Here is a tiny trained network, its code and every weight. The questions are about switching its units off for an input and a class, where a switched-off unit gives its printed mean instead of its output.

import numpy as np


def w(rows, s, z=0):
    codes = np.array(rows[::2]) - 128.0
    scale = np.full(codes.shape[1], s)
    scale[-1] = z or s
    return codes * scale


def norm(h):
    return h / np.sqrt((h * h).mean(-1, keepdims=True) + 1e-5)


def f(y):
    return np.maximum(y, 0)


def log_softmax(a):
    a = a - a.max(-1, keepdims=True)
    return a - np.log(np.exp(a).sum(-1, keepdims=True))


def net(x, mask):
    res = np.array(x, float).reshape(1, 2) / 4 @ E
    u = 0
    for l in range(2):
        y = f(norm(res) @ A[l][:, :-1].T + A[l][:, -1])
        res = res + np.where(mask[u : u + 13], y, B[l][:, -1]) @ B[l][:, :-1]
        u += 13
    return log_softmax(norm(res)[-1] @ U[:, :-1].T + U[:, -1])


A, B = {}, {}
E = w([
[151,128,248,72,92],'x0',
[42,115,196,185,154],'x1',
],0.0011)
A[0] = w([
[114,208,155,104,91,29],'0.n1',
[95,93,145,249,189,185],'0.n2',
[54,84,201,145,93,170],'0.n3',
[207,186,74,61,200,66],'0.n4',
[254,203,232,81,56,134],'0.n5',
[63,98,146,168,159,125],'0.n6',
[101,172,61,99,243,127],'0.n7',
[25,94,214,27,100,188],'0.n8',
[134,118,141,78,56,61],'0.n9',
[116,220,86,128,140,66],'0.n10',
[68,60,15,109,129,213],'0.n11',
[219,162,15,71,55,254],'0.n12',
[78,164,32,189,217,191],'0.n13',
],0.0015,0.00075)
B[0] = w([
[172,108,231,131,101,135],'0.n1',
[176,207,99,88,100,212],'0.n2',
[150,196,61,101,93,200],'0.n3',
[130,230,160,127,96,175],'0.n4',
[186,112,119,164,105,224],'0.n5',
[155,212,132,155,115,178],'0.n6',
[202,51,162,151,76,181],'0.n7',
[205,58,63,177,163,212],'0.n8',
[8,90,161,190,138,150],'0.n9',
[104,47,168,171,139,145],'0.n10',
[196,97,174,143,107,214],'0.n11',
[74,178,142,160,96,251],'0.n12',
[166,81,194,106,138,236],'0.n13',
],0.0015,0.0018)
A[1] = w([
[3,135,170,148,172,255],'1.n1',
[108,57,90,133,121,55],'1.n2',
[174,155,116,158,144,89],'1.n3',
[112,101,192,59,166,159],'1.n4',
[95,87,93,143,155,132],'1.n5',
[116,167,78,148,103,171],'1.n6',
[131,122,74,72,114,87],'1.n7',
[114,120,63,133,170,136],'1.n8',
[167,78,120,112,95,141],'1.n9',
[186,154,125,109,125,229],'1.n10',
[122,190,121,97,152,193],'1.n11',
[130,140,154,21,97,169],'1.n12',
[101,144,81,113,165,170],'1.n13',
],0.0038,0.00078)
B[1] = w([
[150,201,14,35,125,235],'1.n1',
[225,77,207,101,224,152],'1.n2',
[91,142,138,127,74,209],'1.n3',
[157,66,71,180,161,181],'1.n4',
[219,79,195,106,118,167],'1.n5',
[160,61,189,101,162,217],'1.n6',
[110,191,95,88,221,164],'1.n7',
[143,69,217,137,173,186],'1.n8',
[82,177,114,101,143,217],'1.n9',
[77,131,143,153,131,254],'1.n10',
[112,156,75,128,136,155],'1.n11',
[131,74,85,156,210,204],'1.n12',
[38,130,248,160,5,155],'1.n13',
],0.0026,0.0019)
U = w([
[228,2,200,158,209,203],'0',
[146,249,26,33,176,198],'1',
[22,176,212,207,20,171],'2',
[65,54,83,86,61,3],'3',
[62,56,81,92,59,8],'4',
],0.0081,0.0061)

Each question gives the input, the list of numbers given to net, and the class t.
The units are the neurons (one row each of A and B). Each row of codes is followed by its name. A weight is (code - 128) times the scale printed after its matrix; where a second scale follows, it is the last column's (A, B and U).
mask holds one flag per neuron, layer by layer. A switched-off neuron (its flag False) gives its mean, the last column of its row in B, instead of its output. The means were averaged over made-up inputs and are rounded, as every weight is.
A unit's drop is (log p(t) with every unit on - log p(t) with that unit switched off) / (log p(t) with every unit on - log p(t) with every unit switched off).
k most important neurons: the k neurons with the biggest drops, biggest first
k most important neurons of layer l: the k neurons of layer l with the biggest drops, biggest first
drop when u is switched off: that unit's drop, to one decimal
input [-1,3], class 2: most important neuron	0.n2
input [1,0], class 2: 3 most important neurons of layer 1	1.n1, 1.n6, 1.n12
input [-6,7], class 1: 3 most important neurons of layer 0	0.n8, 0.n5, 0.n6
input [2,4], class 1: 3 most important neurons	0.n11, 0.n5, 0.n7
input [3,-2], class 2: 3 most important neurons of layer 0	0.n5, 0.n13, 0.n8
input [2,-2], class 2: 2 most important neurons	1.n1, 0.n5
input [-4,2], class 0: 2 most important neurons of layer 0	0.n4, 0.n12
input [-4,5], class 1: 2 most important neurons	1.n1, 0.n8
input [0,3], class 2: 3 most important neurons of layer 0	0.n2, 0.n3, 0.n8
input [-2,-2], class 2: drop when 1.n1 is switched off	0.2
input [-2,1], class 2: drop when 1.n1 is switched off	0.3
input [-3,-2], class 2: drop when 1.n1 is switched off	0.4
